Below are the code and all the weights of a small trained network. Each question names an input and a target symbol and asks about switching units off, where a switched-off unit gives its printed mean instead of its output.

import numpy as np


def w(rows, s, z=0):
    codes = np.array(rows[::2]) - 128.0
    scale = np.full(codes.shape[1], s)
    scale[-1] = z or s
    return codes * scale


def norm(h):
    return h / np.sqrt((h * h).mean(-1, keepdims=True) + 1e-5)


def f(y):
    return y / 2 * (1 + np.tanh(0.7978845608 * (y + 0.044715 * y**3)))


def softmax(a):
    e = np.exp(a - a.max(-1, keepdims=True))
    return e / e.sum(-1, keepdims=True)


def log_softmax(a):
    a = a - a.max(-1, keepdims=True)
    return a - np.log(np.exp(a).sum(-1, keepdims=True))


def net(x, mask):
    ids = ['αεηθξφ'.index(c) for c in x.split()]
    T = len(ids)
    res = E[ids] + P[:T]
    u = 0
    for l in range(3):
        r = norm(res)
        for j in range(3):
            rows = slice(2 * j, 2 * j + 2)
            q, k, v = (r @ M[l][rows].T for M in (Q, K, V))
            z = softmax(np.where(np.tri(T) > 0, q @ k.T / 2**0.5, -1e9)) @ v
            o = O[l][rows]
            res = res + np.where(mask[u + j], z, o[:, -1]) @ o[:, :-1]
        u += 3
        y = f(norm(res) @ A[l][:, :-1].T + A[l][:, -1])
        res = res + np.where(mask[u : u + 4], y, B[l][:, -1]) @ B[l][:, :-1]
        u += 4
    return log_softmax(norm(res)[-1] @ U[:, :-1].T + U[:, -1])


Q, K, V, O, A, B = {}, {}, {}, {}, {}, {}
E = w([
[25,102,57,160],'α',
[134,36,218,60],'ε',
[233,105,138,251],'η',
[230,113,139,250],'θ',
[56,128,63,106],'ξ',
[148,90,33,11],'φ',
],0.015)
P = w([
[117,2,155,220],'0',
[101,97,175,177],'1',
[123,102,149,167],'2',
[133,121,143,154],'3',
[143,140,135,145],'4',
[150,158,128,135],'5',
[155,176,124,128],'6',
[158,189,122,121],'7',
[164,202,120,118],'8',
[162,214,122,107],'9',
[165,229,123,101],'10',
[166,236,126,97],'11',
[177,244,110,103],'12',
],0.0096)
Q[0] = w([
[86,136,215,114],'0.h1',
[72,118,133,84],'0.h1',
[13,129,91,107],'0.h2',
[2,122,124,153],'0.h2',
[124,127,73,116],'0.h3',
[182,112,147,162],'0.h3',
],0.011)
K[0] = w([
[169,47,89,78],'0.h1',
[92,131,216,113],'0.h1',
[139,58,150,248],'0.h2',
[178,130,61,255],'0.h2',
[85,169,108,8],'0.h3',
[160,218,197,145],'0.h3',
],0.0089)
V[0] = w([
[69,124,109,171],'0.h1',
[145,136,101,88],'0.h1',
[97,179,126,108],'0.h2',
[96,212,72,254],'0.h2',
[112,104,83,100],'0.h3',
[127,166,103,128],'0.h3',
],0.012)
O[0] = w([
[133,143,175,152,167],'0.h1',
[63,103,134,219,101],'0.h1',
[109,120,180,129,55],'0.h2',
[132,28,28,169,1],'0.h2',
[49,112,72,159,168],'0.h3',
[102,177,253,104,113],'0.h3',
],0.0068,0.0057)
A[0] = w([
[119,184,116,84,48],'0.n1',
[84,174,255,160,6],'0.n2',
[146,84,76,226,49],'0.n3',
[118,90,164,159,70],'0.n4',
],0.0091,0.0022)
B[0] = w([
[145,147,178,194,181],'0.n1',
[168,19,36,94,252],'0.n2',
[138,241,196,1,247],'0.n3',
[45,95,199,83,106],'0.n4',
],0.0064,0.0023)
Q[1] = w([
[154,118,172,43],'1.h1',
[85,131,89,134],'1.h1',
[68,170,121,173],'1.h2',
[213,164,153,100],'1.h2',
[143,141,36,146],'1.h3',
[78,38,214,245],'1.h3',
],0.012)
K[1] = w([
[214,133,117,48],'1.h1',
[196,100,150,151],'1.h1',
[95,185,116,202],'1.h2',
[160,115,179,69],'1.h2',
[166,52,192,152],'1.h3',
[160,204,9,124],'1.h3',
],0.012)
V[1] = w([
[97,223,3,86],'1.h1',
[124,205,229,21],'1.h1',
[41,42,214,137],'1.h2',
[197,46,105,192],'1.h2',
[87,141,141,16],'1.h3',
[85,163,221,139],'1.h3',
],0.0058)
O[1] = w([
[104,210,80,106,251],'1.h1',
[191,145,86,162,101],'1.h1',
[254,138,244,122,100],'1.h2',
[138,168,107,62,162],'1.h2',
[172,28,63,114,129],'1.h3',
[46,172,180,106,56],'1.h3',
],0.0071,0.0017)
A[1] = w([
[130,119,156,254,210],'1.n1',
[141,141,164,127,89],'1.n2',
[133,91,185,192,2],'1.n3',
[174,137,117,98,85],'1.n4',
],0.017,0.0043)
B[1] = w([
[110,79,56,80,254],'1.n1',
[168,113,145,144,165],'1.n2',
[2,105,155,167,139],'1.n3',
[162,99,164,126,235],'1.n4',
],0.013,0.0042)
Q[2] = w([
[74,108,145,173],'2.h1',
[137,134,181,178],'2.h1',
[80,1,125,193],'2.h2',
[235,144,144,79],'2.h2',
[133,159,154,135],'2.h3',
[86,236,212,176],'2.h3',
],0.016)
K[2] = w([
[148,63,147,112],'2.h1',
[94,90,145,178],'2.h1',
[138,126,35,195],'2.h2',
[132,132,147,12],'2.h2',
[137,72,127,175],'2.h3',
[144,43,218,252],'2.h3',
],0.014)
V[2] = w([
[120,132,197,10],'2.h1',
[169,159,2,106],'2.h1',
[177,89,217,85],'2.h2',
[135,180,78,89],'2.h2',
[142,83,138,205],'2.h3',
[188,148,168,117],'2.h3',
],0.0082)
O[2] = w([
[85,214,139,66,155],'2.h1',
[194,118,188,175,254],'2.h1',
[165,42,169,126,138],'2.h2',
[158,226,125,71,174],'2.h2',
[170,253,84,153,59],'2.h3',
[109,156,185,110,82],'2.h3',
],0.011,0.0064)
A[2] = w([
[4,139,123,121,76],'2.n1',
[99,45,98,149,6],'2.n2',
[100,120,234,244,57],'2.n3',
[155,129,193,169,44],'2.n4',
],0.016,0.002)
B[2] = w([
[161,106,137,72,252],'2.n1',
[117,131,6,173,190],'2.n2',
[4,193,148,242,142],'2.n3',
[181,179,159,115,198],'2.n4',
],0.018,0.0049)
U = w([
[155,46,84,144,255],'α',
[175,51,174,32,60],'ε',
[168,245,131,110,49],'η',
[66,77,177,133,93],'θ',
[106,151,170,170,250],'ξ',
[100,133,161,150,125],'φ',
],0.012,0.0025)

Each question gives the input, a string of symbols that net reads in full, and the target symbol t.
The units are the heads (2 rows each of Q, K, V and O) and the neurons (one row each of A and B). Each row of codes is followed by its name. A weight is (code - 128) times the scale printed after its matrix; where a second scale follows, it is the last column's (O, A, B and U).
mask holds one flag per unit, layer by layer, with each layer's heads first. A switched-off unit (its flag False) gives its mean, the last column of its rows in O or B, instead of its output. The means were averaged over made-up inputs and are rounded, as every weight is.
A unit's drop is (log p(t) with every unit on - log p(t) with that unit switched off) / (log p(t) with every unit on - log p(t) with every unit switched off).
The circuit of an input: a set's keep is (log p(t) with only the set's units on - log p(t) with every unit switched off) / (log p(t) with every unit on - log p(t) with every unit switched off). Starting from the 12 units with the biggest drops (on a tie, the unit counted first), units are removed one at a time, each time the one whose removal leaves the highest keep (on an exact tie, the one counted first), for as long as the keep stays at least 0.8.
units of the circuit, in order: the units of the circuit, biggest drop first
most important unit: the unit with the biggest drop
k most important neurons: the k neurons with the biggest drops, biggest first
k most important neurons of layer l: the k neurons of layer l with the biggest drops, biggest first
which heads matter: for each layer, one digit per head in row order, 1 if its drop is at least 0.15 and else 0, layers parted by /
drop of u: that unit's drop, to one decimal
input η ε θ, target ξ: most important unit => 1.h2
input η η η θ η ξ θ η θ φ ε ε α, target α: which heads matter => 100 / 000 / 001
input φ ξ ε φ θ φ φ φ φ η, target ε: units of the circuit, in order => (1.n1 2.h3 0.h2)
input η α φ ξ α θ α, target η: 2 most important neurons => (1.n1 0.n3)
input α α θ ε, target ξ: 4 most important neurons => (1.n1 2.n3 1.n3 2.n1)
input α φ φ θ θ, target ε: which heads matter => 011 / 100 / 011
input α θ φ φ α, target ε: 2 most important neurons => (2.n1 0.n3)
input θ η φ ε θ θ φ θ φ ξ φ ε η, target ε: units of the circuit, in order => (1.n1 2.h3)
input ξ α ε, target α: 4 most important neurons => (0.n3 2.n2 1.n4 0.n2)
input θ η θ α φ, target α: which heads matter => 011 / 010 / 000
input φ θ ξ η φ θ θ θ φ, target η: units of the circuit, in order => (1.h3 2.n1)
input η θ η ε, target ξ: 3 most important neurons => (2.n3 1.n1 0.n3)
input ε α η η θ ξ φ φ θ ε φ α ξ, target ε: 3 most important neurons => (2.n1 1.n1 2.n2)
input φ ξ α α ε η θ η, target ξ: which heads matter => 011 / 010 / 010
input α θ α φ α α, target η: units of the circuit, in order => (1.n1)
input ε θ θ η, target ξ: 4 most important neurons => (2.n3 1.n3 0.n3 2.n1)
input α ε θ η η ε θ ξ φ α, target ε: 3 most important neurons => (2.n1 2.n2 2.n3)
input ξ ξ φ φ η θ φ φ φ θ, target ε: 2 most important neurons of layer 2 => (2.n2 2.n4)
input φ φ α φ ξ α η α φ θ ξ θ φ, target η: drop of 1.n1 => 0.1
input ξ ξ φ ξ θ θ φ ε ξ α ξ α θ, target α: drop of 2.h3 => 0.2
input α θ θ α φ, target α: drop of 1.h2 => 0.2
input η φ θ η ξ φ η φ ε ξ α ξ, target α: units of the circuit, in order => (0.h2)
input α η ξ φ η η ξ ξ ε φ φ η ξ, target ε: drop of 2.n3 => 0.0
